(in the rows, 128 means zero)
Each row of numbers stands for one element and depends on some of the facts below. Use the named rows to name the rest.

Facts:
truskul: refers to; dodron: is of sort; pubra: uses; plogi: belongs to class
klidrok | dodron 788 | pubra drupel | plogi 384
grofli | dodron 258 | plogi 384
stila | dodron 258 | pubra grugri | plogi 384
nuvus | dodron 258 | plogi 384
baribrul | dodron 258 | pubra nivur | plogi 223
lekem | dodron 258 | plogi 384
migrikil | truskul libre plugu | dodron 258 | pubra nates | plogi 694
virur | dodron 258 | pubra suza | plogi 223
bigipak | truskul fledeskas nakla | dodron 258 | pubra guklo | plogi 504
lilik | truskul muna stubrol | dodron 258 | pubra pinan | plogi 184
gugrir | dodron 258 | plogi 504
grotri | dodron 258 | plogi 184
rutri | truskul vipu saklal | dodron 788 | pubra skipe | plogi 184
tupus | dodron 788 | plogi 223
vogres | dodron 258 | plogi 694
mita | truskul bridok grabrivir | dodron 788 | plogi 384
bapapum | dodron 258 | pubra plugu | plogi 504
vedrem | dodron 258 | pubra muna | plogi 184
solu | dodron 258 | plogi 384
plamuvol | dodron 258 | pubra grababrur | plogi 694
grabrapu | truskul fledeskas | dodron 788 | plogi 223
luklur | dodron 788 | plogi 223
ligrir | dodron 258 | pubra driflu | plogi 384
klaske | dodron 258 | plogi 223
zefiplum | truskul restun ligrak stubrol | dodron 788 | plogi 184
drupel | truskul skilofli | dodron 258 | plogi 384
nozu | truskul grotro plumaklel | dodron 258 | pubra nabrim | plogi 384
vaze | dodron 788 | plogi 386
luva | truskul nates | dodron 788 | pubra rigru | plogi 694
grugri | dodron 258 | pubra flipa | plogi 223
grotro | dodron 258 | plogi 223
niskugro | dodron 788 | plogi 184
libre | dodron 788 | pubra klidrok | plogi 386
drizu | dodron 788 | plogi 223
sobor | dodron 258 | pubra grumos | plogi 504
plumaklel | dodron 258 | pubra trobin | plogi 384
kefa | dodron 788 | pubra flegik | plogi 223
fegrol | truskul restun vedrem | dodron 788 | pubra bapapum | plogi 386
grabrivir | dodron 258 | pubra zumakla | plogi 223
ladrotro | dodron 788 | plogi 504
vepo | dodron 258 | plogi 504
triplugre | truskul brufiskon trenuk beskul | dodron 258 | plogi 223
lavil | dodron 788 | plogi 386
skudon | truskul bapapum zedu | dodron 788 | plogi 184
gamutrus | truskul baribrul klidrok | dodron 258 | pubra dripek | plogi 694
tegris | dodron 258 | pubra virur | plogi 223
gasus | truskul plodo fuve skavam | dodron 788 | plogi 384
tufu | dodron 258 | pubra zabraval | plogi 184
zunan | dodron 788 | plogi 384
ristegrar | dodron 788 | pubra nagrodre | plogi 504
lovu | dodron 788 | pubra grabrapu | plogi 384
votra | dodron 258 | pubra stila | plogi 694
driflu | dodron 788 | plogi 504
rubrogre | dodron 258 | pubra stuflus | plogi 504
kugren | truskul droplo plegok | dodron 258 | plogi 384
restun | dodron 788 | pubra bigipak | plogi 694
flapoplis | truskul luga bapapum guklo trenuk | dodron 788 | pubra ligrir | plogi 223
grugrarel | truskul botre | dodron 788 | plogi 223
fledeskas | dodron 258 | pubra digigan | plogi 504
busik | truskul skipe nuvus drukek | dodron 258 | plogi 384
bazugu | truskul grotro libre | dodron 788 | pubra fepem | plogi 386
disiri | truskul zoklak | dodron 788 | pubra plamuvol | plogi 386
trazali | dodron 258 | plogi 384
lustu | dodron 788 | pubra sobor | plogi 694
brerum | dodron 258 | pubra medin | plogi 384
stubrol | dodron 788 | plogi 223
skavam | dodron 258 | plogi 694
pinan | dodron 788 | plogi 384
zoklak | dodron 788 | pubra nozu | plogi 504
zoge | truskul stila | dodron 258 | pubra bravom | plogi 384
vipu | dodron 788 | plogi 384
drukek | dodron 788 | plogi 694
skipe | dodron 258 | pubra gepliplim | plogi 504
truresu | dodron 788 | pubra bazugu | plogi 184
brofen | dodron 788 | pubra fuve | plogi 384
brufiskon | dodron 788 | pubra zuba | plogi 223
zedu | dodron 788 | plogi 223
bunon | dodron 258 | pubra labren | plogi 223
zoske | truskul flipa tegris ladri pebreni plenafer | dodron 788 | plogi 694
zumakla | dodron 788 | pubra brufiskon | plogi 386
suvim | truskul grofli grugri grabrivir | dodron 258 | plogi 384
saplun | dodron 788 | plogi 384
fepu | dodron 258 | pubra trenuk | plogi 504
skilofli | dodron 258 | plogi 223
lestek | truskul droplo vedrem tupus | dodron 258 | pubra votra | plogi 184
muna | dodron 788 | pubra luga | plogi 694
fomok | dodron 788 | plogi 384
fepem | dodron 258 | pubra skedros | plogi 184
nakla | dodron 788 | plogi 223
suza | dodron 258 | pubra saklal | plogi 504
plugu | dodron 258 | pubra stubrol | plogi 386
murovi | dodron 788 | pubra bunon | plogi 386
nabrim | truskul flipa | dodron 258 | pubra tegris | plogi 384
plegok | dodron 788 | plogi 694
skazal | truskul muna | dodron 788 | plogi 184
pavak | dodron 788 | plogi 223
druruk | dodron 788 | pubra stumar | plogi 694
ladri | dodron 788 | pubra maza | plogi 223
trobin | dodron 788 | pubra luva | plogi 223
digigan | truskul brutidel | dodron 788 | pubra ligrak | plogi 386
mutro | dodron 788 | plogi 384
stumar | dodron 258 | pubra lustu | plogi 384
klustim | truskul grabrivir plegok | dodron 258 | plogi 504
tabrus | dodron 258 | pubra drazim | plogi 384
plodo | dodron 258 | plogi 504
skekil | truskul flipa zunan suza | dodron 788 | plogi 504
grababrur | dodron 258 | pubra grabrivir | plogi 184
drogren | dodron 258 | pubra busti | plogi 386
skegrok | dodron 788 | plogi 694
stuflus | truskul grumos | dodron 258 | pubra flapoplis | plogi 386
skedros | dodron 788 | plogi 223
bridok | dodron 788 | plogi 504
flipa | dodron 788 | pubra vaze | plogi 384
pligrumi | truskul luklur | dodron 788 | plogi 504
brekla | dodron 788 | pubra fegrol | plogi 504
beskul | dodron 258 | plogi 384
flegik | truskul brufiskon luga nagrodre | dodron 788 | pubra mita | plogi 223
gegovok | dodron 258 | pubra tufu | plogi 184
linas | dodron 258 | plogi 386
rigru | dodron 788 | pubra mutro | plogi 386
drazim | truskul trenuk | dodron 258 | pubra linas | plogi 223
gepliplim | dodron 258 | pubra dreba | plogi 223
bravom | dodron 258 | plogi 694
fuve | dodron 788 | pubra rutri | plogi 694
nudran | dodron 788 | plogi 384
ligrak | dodron 788 | pubra ristegrar | plogi 694
zabraval | truskul driflu | dodron 788 | pubra druruk | plogi 504
nivur | dodron 258 | plogi 694
busti | truskul sobor | dodron 258 | pubra skegrok | plogi 384
maza | dodron 258 | pubra veger | plogi 384
brutidel | dodron 788 | pubra vogres | plogi 504
grumos | dodron 258 | pubra plumaklel | plogi 223
dreba | dodron 258 | pubra plenafer | plogi 384
riskin | truskul pinan | dodron 258 | pubra ladri | plogi 223
mibetram | dodron 788 | plogi 184
veger | dodron 788 | pubra brekla | plogi 386
nates | dodron 258 | pubra fledeskas | plogi 504
zuba | dodron 258 | pubra vedrem | plogi 384
nibos | truskul fomok | dodron 788 | plogi 184
tezin | dodron 258 | plogi 504
luga | dodron 258 | pubra zoge | plogi 184
zeguk | truskul grababrur trenuk drizu lekem | dodron 788 | plogi 384
dripek | dodron 258 | pubra gakla | plogi 384
saklal | dodron 258 | pubra lovu | plogi 386
labren | dodron 258 | pubra nudran | plogi 504
botre | dodron 258 | plogi 384
letre | dodron 788 | plogi 694
gakla | dodron 258 | pubra disiri | plogi 504
guklo | dodron 258 | plogi 384
trenuk | dodron 788 | pubra migrikil | plogi 504
medin | truskul ladri vedrem | dodron 788 | pubra kefa | plogi 223
droplo | dodron 788 | plogi 384
plenafer | dodron 258 | pubra lestek | plogi 184
nagrodre | dodron 788 | plogi 223
pebreni | dodron 788 | plogi 223

Known rows:
druruk: [136 143 124 142 176 127  79 116 141 111 151 174 156 160 110 127 123 154
  88 126 117 131 131 157 136 120 166]
lekem: [154 119 131 142  98 129  94 118 109 114 134 145 136 112 123 146 143 125
 140 127 149  98 132  64  94 123 110]
brufiskon: [147 120 124 143 163 115 132 140 136 126 126 118 132 135 157 146 108 151
 102 133 154 135 128 145 124  79 169]
zuba: [146 111 120 139 115 104  93 147 119 117 121 146 135 150 124 131 161 132
 134 136 157 116 137  50 111 121 126]
bazugu: [167 122  72 152 197 130  69 147 169 112 134 114  98 150 132 107 134 169
 123 146 148 120 143 200 172 141 132]
mita: [130 133 110 127 161 139 100 157 126 117 141 121 145 154 116 139 139 155
 102 127 126 127 140 168 133 151 154]
fegrol: [166 130  82 152 196 124  53 158 172 112 133 111 101 142 137 113 125 174
 118 143 154 126 138 203 168 154 134]
migrikil: [156 134 114 141 131 117  48 130 123 111 132 179 151 147 114 121 166 130
 128 144 118  99 143  72 131 165 101]
rutri: [119 117 139 115 140 110 192 156 131 129 118  68  85 116 149 141 157 176
 117 129 169 187 142 173 138 137 156]
maza: [156 124 137 139 112 107  88 132 119 118 129 152 131 119 130 133 158 131
 132 139 148 116 137  69 116 146 105]
nabrim: [149 127 128 135 112 108  81 151 121 116 130 149 133 132 120 125 169 138
 135 142 147 125 140  74 124 179 103]
flipa: [144 134 145 144 161 129 121 108 133 125 132 140 144 128 140 150 106 158
  98 128 134 132 133 157 123  89 155]
votra: [147 124 127 149 127 131  55 107 119 114 131 183 152 147 113 130 158 128
 136 127 133 114 145  65 124 122 109]
rigru: [163 121  88 158 192 130  71 135 170 109 138 119  97 144 131 115 118 171
 118 136 157 126 133 197 158 122 143]
klidrok: [149 136 142 144 160 128 124 114 136 124 132 142 146 127 141 147 105 160
  95 130 138 129 130 156 125  96 157]
saplun: [134 132 117 132 155 140 105 140 126 118 140 124 145 138 123 146 125 150
 100 126 126 121 135 161 121 117 157]
luga: [160 100 151 136  83  92 187 148 107 130 115  90  77  78 164 145 157 132
 158 143 191 145 133  63 102 127 107]
skegrok: [135 139 111 137 166 145  67 131 132 112 144 152 168 156 115 143 118 150
  91 120 112 108 134 160 123 109 161]
dripek: [148 118 127 138 112 109  93 136 120 117 127 152 131 136 126 131 159 133
 134 137 150 119 138  60 114 135 116]
pavak: [138 129 115 132 155 139 121 143 126 119 138 109 127 126 132 145 128 154
 109 127 135 126 134 168 125 130 154]
ligrak: [150 144 138 148 176 128  80 102 143 119 135 168 166 132 139 146  96 156
  81 128 121 112 129 157 125  89 155]

Name these rows:
No name comes twice in this set of rows, the named rows included.
[165 115 122 138  97 131 121 107 108 114 125 130 117 103 130 142 152 136
 148 135 146  91 135  73  97 127 102]	grotro
[148 104 133 122  75 115 176 155  98 123 123  78  77  85 138 142 179 135
 162 138 178 137 140  80 101 166 102]	grotri
[145 106 141 129  88 112 174 156 104 130 118  88  74 100 138 132 191 134
 172 142 178 166 153  82 132 175  94]	lestek
[137 145 110 136 183 126  75 124 136 112 150 170 153 169 108 121 139 151
  93 137  97 124 139 159 151 127 157]	luva
[172 107 101 153 134 113  59  94 164 102 115 130  91 115 146 119 138 172
 142 131 188  99 129 105 117 112 108]	saklal
[169 125  91 157 193 123  62 138 171 113 134 116 103 129 145 121 108 169
 117 139 158 119 134 200 158 126 135]	veger
[148 116 134 145 112 125  95 117 114 120 128 157 129 130 120 135 160 128
 148 131 146 131 147  69 124 127 105]	dreba
[139 133 132 139 166 123 106 134 133 123 135 138 140 138 135 142 119 151
  98 130 130 140 136 159 137 109 155]	brofen
[146 140 133 148 176 130  81 105 142 118 136 168 166 145 134 143 100 156
  85 126 121 115 130 152 126  81 161]	restun
[146 123 134 138 107 109 103 126 120 109 142 162 119 135 107 119 166 136
 137 134 147 129 134  70 115 155 119]	stumar
[159 103 160 139  80 113 195 118 104 133 113  97  75  76 157 147 157 137
 167 137 183 154 142  76 110 119  95]	plenafer
[130 132 112 131 160 137  94 164 124 119 144 122 145 147 118 138 139 148
 103 128 124 131 140 164 134 149 153]	zeguk
[141 137 136 137 165 117 104 135 135 123 135 139 144 133 138 142 121 153
  94 134 130 136 135 160 134 119 155]	lovu
[140 131 132 136 161 119 132 136 137 117 143 131 114 134 129 130 133 158
 106 132 138 152 132 167 136 130 159]	trobin
[157 107 122 143 110 106 122 129 120 118 115 134 120 129 145 135 146 140
 138 137 170 115 132  55 104 104 124]	grabrivir

The same elements again, as new rows of numbers:
Known rows:
fegrol: [ 97 139 189  61  76 218 129 160 150  93 193 203 119  92 214 154 166 123
  89  79  81 161 167 186 171 122 176  92 189 153 198 222   9 144 171  81]
vedrem: [ 93 145 122  99 140 164 131 137 145 115 104  76  90  93 127  93  74 117
 121 222 166 129 131 132 154 167 128 165 187  62 112 144  76 139 103 128]
ladri: [128 132 147 126 140 132 119 146 141 130 125 143 128 138 132 131 125 128
 114 123 155 122 161 148 139 109  95  98 137 115 133 172  69 146 110 117]
zoske: [228 113  97 168 122  96 101  25  85 124 156 143 196 114  94  77 102  99
  96 104 176 107 142 132  53  85 207 124  39 155 139  34 155 130 109 124]
maza: [102 153 119 153 129 119 140 135 138 118  81 112 104 115 139 144 116 153
 133 135 141 110 130  99 142 148 117 146 148  94  95 145 120 149 121 119]
disiri: [126 116 158  57  84 195 120 168 114 120 202 172 125 131 182 166 208 132
  66  66  71 175 143 197 119 121 153  81 183 159 215 217  26 127 165  88]
luklur: [136 103 158 114 148 117 118 138 147 142 152 154 141 138 105 133 135 119
 117 109 155 134 134 162 143 117  86  97 148 136 126 147 118 126 129 144]
stuflus: [ 82 136 141  83  69 189 143 142 137 106 169 153  90  75 210 180 194 166
  66  55  61 139 139 162 147 150 179 142 183 133 180 213  74 136 187  76]
brofen: [138 134 139 132 151 121 123 159 130 135 122 125 131 168 113 126 125 125
 137 137 141 131 141 140 129 110  75  93 130 122 128 156  96 133 115 131]
bunon: [ 98 139 120 137 131 124 140 134 145 127 102  99  95  98 138 143 129 154
 100 118 151 106 141 123 136 145 114 154 151  81 118 160 111 153 125 114]
dripek: [104 140 113 133 134 124 137 137 132 129  91  90  99 117 129 133 119 147
 118 151 142 114 126 117 129 150 111 150 154  86 110 149 115 143 115 121]
votra: [172 130  71 190 136  81 149  86 115 126  93  59 125  97  94  82 111 128
  91 104 201  51 160  73  89 109 175 200  19  78 138  44 172 153 118 100]
stubrol: [134 101 161 113 143 120 117 131 153 136 156 160 144 128 108 131 128 119
 116 118 160 133 134 164 153 118  95 101 152 138 123 152 117 126 124 142]
drogren: [ 52 110 152  81  78 166 150 170 156 128 155 140  72  84 201 188 196 159
  70  69  93 126 157 157 173 147 135 162 177 123 175 219  84 131 158  91]
kugren: [132 159 144 111 125 163 143 108 146 108 144 144 106  76 122 112  92 138
 135 129 123 158  89  98 150 176 154 134 186  89 101 105 136 143 182 131]
nakla: [140  98 157 119 146 108 117 134 145 143 152 154 142 138 106 138 139 123
 116 106 152 136 131 161 144 115  83  98 144 137 125 150 123 122 131 144]
vaze: [ 86  73 190  58  99 155 126 179 165 141 206 189 116 122 166 174 202 128
  90  60  98 152 148 196 189 119 107 108 171 174 188 209  93 107 167 121]
ligrak: [199 131 104 183 129  78 122  91  94 137 101 123 166 143 104  99 105 100
 117  95 204  96 171  89  68  88 154 133  27 122 148  45 118 162  68 118]
tabrus: [103 144 115 141 135 121 137 137 140 127  94 100 101 113 132 134 117 150
 122 145 139 108 132 114 139 147 108 151 146  90 103 149 125 142 121 124]
vipu: [134 109 154 119 156 114 117 143 142 140 143 149 143 153 100 130 122 117
 137 137 144 141 123 149 148 119  83  93 144 141 114 139 133 118 125 152]
truresu: [137 142 136 135 159 124 120 158 124 134 110 123 133 182 107 122 116 125
 153 157 135 134 131 134 127 114  68  87 133 126 115 151 103 130 108 136]

Name these rows:
No name comes twice in this set of rows, the named rows included.
[125 105 166 104 149 126 122 144 157 142 157 152 134 122 104 125 123 112
 118 118 164 139 140 161 160 120  86 106 157 125 130 148 109 133 129 145]	tupus
[148 117 124 149 144 109 109 121 118 127 126 116 139 176 111 124 140 145
 119 151 131 109 145 164 129 102  85  91 104 139 116 172 116 111 111 116]	flipa
[ 96 142  99 135 156 126 134 151 130 125  75  78 114 122 115 133 110 134
 134 172 143 117 119 123 114 144 114 147 165  90 107 145 119 137 112 137]	luga
[184 155 171 111 137 154 130 136 122 128 174 176 137 149 102 117 113 118
 156  99 111 188  85 105 129 146 109  63 165 124 123 103 115 135 180 137]	mita
[129 162 110 143 119 149 133 104 124 103 119 119 113  86 145 137 125 160
  98 104 118 123 124 121 110 145 163 134 157  92 115 154 105 156 158 102]	riskin
[105 123 141 126 134 118 138 126 155 134 121 123 104 100 116 135 111 140
 137 133 145 133 104 111 162 164 108 149 166  98  93 122 161 130 140 144]	grofli
[172 164 124 144 160 148 121 141 116 104 135 122 150 172 101 102 120 130
 146 148 102 133 120 136 112 108 112  65 124 125 119 147 105 129 158 117]	rutri
[206 165  63 206  98  93 133  35  75 106  90 112 152  93 129 106 104 145
 102  83 162  89 134  65  40 122 230 167  40 103 121  33 152 165 111  99]	migrikil
[170 115 124 126  97 141 104  86  83 110 166 166 180 187 136 104 142 108
 175 176  44 160  91 142 113 106 181  89  84 222 135  87 178  64 129 133]	skekil
[164 131 145 121 143 140 112 117 126 118 161 165 160 140 107 115 116 118
 138 126 116 156 104 152 120 118 125  75 154 145 118 135 123 123 156 140]	gasus

Now the same elements, written a new way:
Some elements and their rows:
skekil: [ 91 108 122 115 144 124 145 111 158 155  58 154 116 214]
gakla: [122 140  93 131 122  97 137 109 186 111  71 139 110 197]
ladrotro: [121 140 111 107 151 130 141 102 159 137  78 147 123 196]
tupus: [119 145 118 114 154 135 133 115 166 151  89 132 109 180]
fepem: [116 148 121 130 113 108 146 152 201 131  94 121  88 164]
vaze: [118 152 132 111 133 146 149 150 160 156  87 125  93 158]
fepu: [119 134  91 127 126 100 138 111 191 109  77 145 111 192]
grugrarel: [102 125 133 121 151 133 126 134 163 153  73 132 112 196]
nagrodre: [113 142 122 113 152 133 139 121 160 141  93 132 109 183]
grugri: [127 133 101 123 133 106 140 135 201 114  82 122  96 185]
luga: [112 160 126 140 111 110 144 152 197 123  89 118  88 170]
bunon: [113 139 101 130 128 101 139 128 195 117  87 127  97 180]
drazim: [ 80 148 125 164 140 128 117 151 193  89  70 143 102 197]
brufiskon: [105 159 120 126 131 137 135 114 161 132  82 107 112 195]
trobin: [ 98 145 107 108 145 130 141 120 175 143  83 113 125 175]
vipu: [115 149 145 110 148 129 148 128 180 154 105 124 112 188]
grotro: [117 134 112 125 139  92 148 135 181 125  86 141  90 184]
nabrim: [ 82 107 139 136 113  95 149 140 213 147  89 133  91 201]
lovu: [107 143 138 112 133 135 142 122 190 147 110 112 119 185]
bravom: [126 156 140 127 125  96 153 146 202 138  97 143  96 179]
labren: [119 135  91 125 127 100 138 111 191 110  76 146 110 192]

Rows to name:
No name comes twice in this set of rows, the named rows included.
[ 87 132 130 131 142 149 121 133 171 131  73 123 118 196]	flegik
[110 150 117 129 117 105 148 152 205 132  90 120  92 159]	tufu
[101 150 121 124 132  88 151 141 216 131  95 119 113 176]	plumaklel
[128 136 111 104 152 126 134 109 156 132  79 142 131 196]	bridok
[103 133 151 121 137 139 134 156 170 165  79 127 104 181]	nibos
[116 163 124 142 107 106 145 147 192 127  87 113  85 175]	grababrur
[103 131 140 142 123  96 130 146 212 136  83 123 103 200]	zoge
[ 97 115 140 135 119  96 137 151 210 133  89 126 103 198]	nozu
[114 141 116 130 102 114 147 158 189 130  89 126  81 154]	plugu
[135 122 150 128 141  85 113 172 200 131  86 126 118 193]	suvim

